Here is a tiny trained network, its code and every weight. The questions are about switching its units off for an input and a target symbol, where a switched-off unit gives its printed mean instead of its output.

import numpy as np


def w(rows, s, z=0):
    codes = np.array(rows[::2]) - 128.0
    scale = np.full(codes.shape[1], s)
    scale[-1] = z or s
    return codes * scale


def norm(h):
    return h / np.sqrt((h * h).mean(-1, keepdims=True) + 1e-5)


def f(y):
    return np.maximum(y, 0)


def softmax(a):
    e = np.exp(a - a.max(-1, keepdims=True))
    return e / e.sum(-1, keepdims=True)


def log_softmax(a):
    a = a - a.max(-1, keepdims=True)
    return a - np.log(np.exp(a).sum(-1, keepdims=True))


def net(x, mask):
    ids = ['ΘΦβγεμξπστψ'.index(c) for c in x.split()]
    T = len(ids)
    res = E[ids] + P[:T]
    u = 0
    for l in range(3):
        q, k, v = (norm(res) @ M[l].T for M in (Q, K, V))
        z = softmax(np.where(np.tri(T) > 0, q @ k.T / 2**0.5, -1e9)) @ v
        res = res + np.where(mask[u], z, O[l][:, -1]) @ O[l][:, :-1]
        u += 1
        y = f(norm(res) @ A[l][:, :-1].T + A[l][:, -1])
        res = res + np.where(mask[u : u + 8], y, B[l][:, -1]) @ B[l][:, :-1]
        u += 8
    return log_softmax(norm(res)[-1] @ U[:, :-1].T + U[:, -1])


Q, K, V, O, A, B = {}, {}, {}, {}, {}, {}
E = w([
[126,112,169,103,160,157],'Θ',
[115,112,165,95,127,137],'Φ',
[117,112,154,109,139,152],'β',
[45,212,127,132,103,179],'γ',
[124,122,159,107,165,144],'ε',
[126,206,68,72,105,156],'μ',
[135,124,169,111,158,152],'ξ',
[108,113,154,102,145,132],'π',
[94,97,123,106,112,121],'σ',
[133,171,27,2,197,113],'τ',
[72,82,97,115,147,131],'ψ',
],0.02)
P = w([
[118,136,31,189,52,56],'0',
[89,114,101,154,227,146],'1',
[80,102,129,129,187,159],'2',
[89,105,155,122,179,164],'3',
[127,128,185,120,196,171],'4',
[111,116,185,105,164,161],'5',
[123,123,199,101,162,161],'6',
[129,126,207,94,153,156],'7',
[135,129,216,93,149,156],'8',
[144,133,225,87,142,153],'9',
[135,133,226,84,132,141],'10',
[134,130,231,75,119,140],'11',
[143,134,243,75,119,138],'12',
[146,143,254,76,117,123],'13',
],0.0082)
Q[0] = w([
[45,136,214,187,134,192],'0.h1',
[187,214,55,202,2,120],'0.h1',
],0.0088)
K[0] = w([
[53,145,184,254,96,178],'0.h1',
[132,216,66,86,79,229],'0.h1',
],0.0073)
V[0] = w([
[137,27,159,92,143,143],'0.h1',
[161,136,162,255,96,119],'0.h1',
],0.0081)
O[0] = w([
[156,196,69,254,167,87,164],'0.h1',
[52,127,100,109,39,71,3],'0.h1',
],0.0094,0.0075)
A[0] = w([
[156,255,73,167,132,159,117],'0.n1',
[91,230,74,107,160,147,1],'0.n2',
[230,127,76,191,95,116,80],'0.n3',
[135,116,75,203,185,146,114],'0.n4',
[84,146,64,98,124,110,103],'0.n5',
[208,197,205,178,102,116,127],'0.n6',
[142,149,53,125,198,65,160],'0.n7',
[188,211,97,113,230,182,121],'0.n8',
],0.0079,0.0037)
B[0] = w([
[41,24,90,140,167,132,166],'0.n1',
[9,254,49,188,83,248,145],'0.n2',
[43,220,171,213,241,64,131],'0.n3',
[189,86,210,23,190,148,165],'0.n4',
[118,13,106,239,146,140,134],'0.n5',
[114,97,33,95,173,171,170],'0.n6',
[196,216,147,143,35,192,154],'0.n7',
[52,58,83,155,37,150,247],'0.n8',
],0.0061,0.014)
Q[1] = w([
[120,57,157,57,182,181],'1.h1',
[141,1,204,148,246,94],'1.h1',
],0.0087)
K[1] = w([
[145,134,50,92,59,106],'1.h1',
[185,73,104,195,75,1],'1.h1',
],0.011)
V[1] = w([
[3,212,188,163,253,45],'1.h1',
[203,163,100,223,71,106],'1.h1',
],0.0076)
O[1] = w([
[13,133,128,26,149,133,2],'1.h1',
[164,203,98,155,22,254,80],'1.h1',
],0.0093,0.008)
A[1] = w([
[52,166,47,146,137,162,69],'1.n1',
[114,136,186,104,145,168,211],'1.n2',
[119,52,123,175,136,140,94],'1.n3',
[161,189,139,8,102,203,138],'1.n4',
[73,148,143,119,137,163,12],'1.n5',
[141,205,87,108,104,177,111],'1.n6',
[152,105,139,150,171,196,3],'1.n7',
[96,145,112,184,101,73,13],'1.n8',
],0.013,0.0048)
B[1] = w([
[120,81,107,196,217,209,204],'1.n1',
[133,174,96,100,72,132,228],'1.n2',
[178,190,149,76,161,69,238],'1.n3',
[112,231,195,172,110,82,222],'1.n4',
[175,138,109,121,196,112,163],'1.n5',
[93,132,208,83,133,152,175],'1.n6',
[100,145,123,118,115,1,254],'1.n7',
[91,102,181,76,163,83,129],'1.n8',
],0.011,0.0077)
Q[2] = w([
[216,54,163,103,160,1],'2.h1',
[13,205,137,15,103,198],'2.h1',
],0.0097)
K[2] = w([
[114,10,88,161,51,137],'2.h1',
[91,188,129,91,239,169],'2.h1',
],0.011)
V[2] = w([
[81,73,109,254,116,134],'2.h1',
[117,178,6,80,25,102],'2.h1',
],0.0067)
O[2] = w([
[135,138,60,96,66,69,32],'2.h1',
[4,163,89,185,178,107,3],'2.h1',
],0.011,0.0022)
A[2] = w([
[187,89,46,120,68,134,69],'2.n1',
[90,17,153,100,151,101,155],'2.n2',
[144,199,32,94,65,137,70],'2.n3',
[101,41,76,190,164,210,94],'2.n4',
[137,178,114,224,128,156,120],'2.n5',
[58,127,92,203,173,183,15],'2.n6',
[160,117,127,125,187,135,255],'2.n7',
[73,57,177,79,10,84,17],'2.n8',
],0.011,0.005)
B[2] = w([
[114,179,187,78,188,62,142],'2.n1',
[86,40,150,188,37,172,155],'2.n2',
[93,254,203,108,185,246,151],'2.n3',
[224,128,11,71,173,72,164],'2.n4',
[86,32,22,134,129,129,186],'2.n5',
[224,82,82,28,139,162,163],'2.n6',
[32,128,130,104,76,215,254],'2.n7',
[9,129,52,255,62,56,134],'2.n8',
],0.0087,0.0094)
U = w([
[151,115,45,77,156,145,165],'Θ',
[51,163,174,144,110,247,44],'Φ',
[144,223,194,104,111,100,179],'β',
[114,116,127,53,137,32,116],'γ',
[145,51,223,106,90,157,139],'ε',
[109,129,165,217,208,113,120],'μ',
[61,110,102,167,30,113,181],'ξ',
[186,127,142,204,63,181,191],'π',
[76,229,37,185,129,104,2],'σ',
[230,101,196,116,159,95,127],'τ',
[179,153,71,167,120,53,150],'ψ',
],0.011,0.0048)

Each question gives the input, a string of symbols that net reads in full, and the target symbol t.
The units are the heads (2 rows each of Q, K, V and O) and the neurons (one row each of A and B). Each row of codes is followed by its name. A weight is (code - 128) times the scale printed after its matrix; where a second scale follows, it is the last column's (O, A, B and U).
mask holds one flag per unit, layer by layer, with each layer's heads first. A switched-off unit (its flag False) gives its mean, the last column of its rows in O or B, instead of its output. The means were averaged over made-up inputs and are rounded, as every weight is.
A unit's drop is (log p(t) with every unit on - log p(t) with that unit switched off) / (log p(t) with every unit on - log p(t) with every unit switched off).
The circuit of an input: a set's keep is (log p(t) with only the set's units on - log p(t) with every unit switched off) / (log p(t) with every unit on - log p(t) with every unit switched off). Starting from the 12 units with the biggest drops (on a tie, the unit counted first), units are removed one at a time, each time the one whose removal leaves the highest keep (on an exact tie, the one counted first), for as long as the keep stays at least 0.8.
circuit, biggest first: the units of the circuit, biggest drop first
unit that matters most: the unit with the biggest drop
top k neurons: the k neurons with the biggest drops, biggest first
k most important neurons of layer l: the k neurons of layer l with the biggest drops, biggest first
input ψ σ π μ ξ τ μ ξ μ π ξ γ π β, target ψ: circuit, biggest first -> (0.h1; 2.h1; 1.n2)
input σ μ τ μ τ Φ γ ξ γ σ σ ε π, target σ: circuit, biggest first -> (2.h1)
input π β β μ ξ ξ, target π: top 2 neurons -> (0.n7; 0.n8)
input μ μ μ π ε ξ Θ ξ μ ε μ μ Θ, target μ: 3 most important neurons of layer 0 -> (0.n5; 0.n6; 0.n8)
input μ π μ ε β, target μ: top 4 neurons -> (0.n5; 1.n3; 0.n6; 0.n8)
input π Φ μ ψ π Θ σ Θ, target π: circuit, biggest first -> (1.h1; 0.n7)
input Φ σ π, target Φ: 3 most important neurons of layer 0 -> (0.n8; 0.n4; 0.n3)
input μ ε σ σ μ μ σ ε, target μ: 4 most important neurons of layer 0 -> (0.n5; 0.n6; 0.n8; 0.n4)
input Θ π μ π ξ Θ β γ γ Θ γ μ, target Φ: circuit, biggest first -> (1.n7; 1.h1; 1.n1)
input β τ σ π π ξ γ μ μ ξ μ τ, target Φ: top 2 neurons -> (0.n2; 0.n7)
input Φ μ ξ ξ ε μ π ξ, target Φ: top 2 neurons -> (0.n8; 0.n3)
input τ π μ Φ μ, target Φ: 3 most important neurons of layer 0 -> (0.n2; 0.n4; 0.n1)
input ψ ψ μ ψ, target ψ: top 3 neurons -> (0.n7; 0.n4; 0.n1)
input Θ σ Θ ξ ξ ξ Θ β, target Θ: 2 most important neurons of layer 0 -> (0.n3; 0.n1)
input π μ μ μ Θ β τ μ μ μ γ π ξ, target π: circuit, biggest first -> (1.h1; 0.n7)
input ξ π β Θ, target ξ: circuit, biggest first -> (0.h1)
input ε ε π μ ψ, target ε: 2 most important neurons of layer 0 -> (0.n8; 0.n7)
input ψ π Θ μ π ξ Θ ξ ξ ε, target ψ: 3 most important neurons of layer 0 -> (0.n7; 0.n4; 0.n1)
input ψ γ σ π π μ Θ π, target ψ: top 3 neurons -> (0.n7; 0.n4; 0.n1)
input β μ ξ π Θ Θ σ μ π μ Φ Θ, target β: top 3 neurons -> (0.n7; 1.n7; 1.n2)
input γ ξ ξ σ π Θ ξ Φ ψ ξ ε, target γ: unit that matters most -> 1.n3
input ε μ τ σ μ μ, target β: circuit, biggest first -> (0.h1; 1.n4)
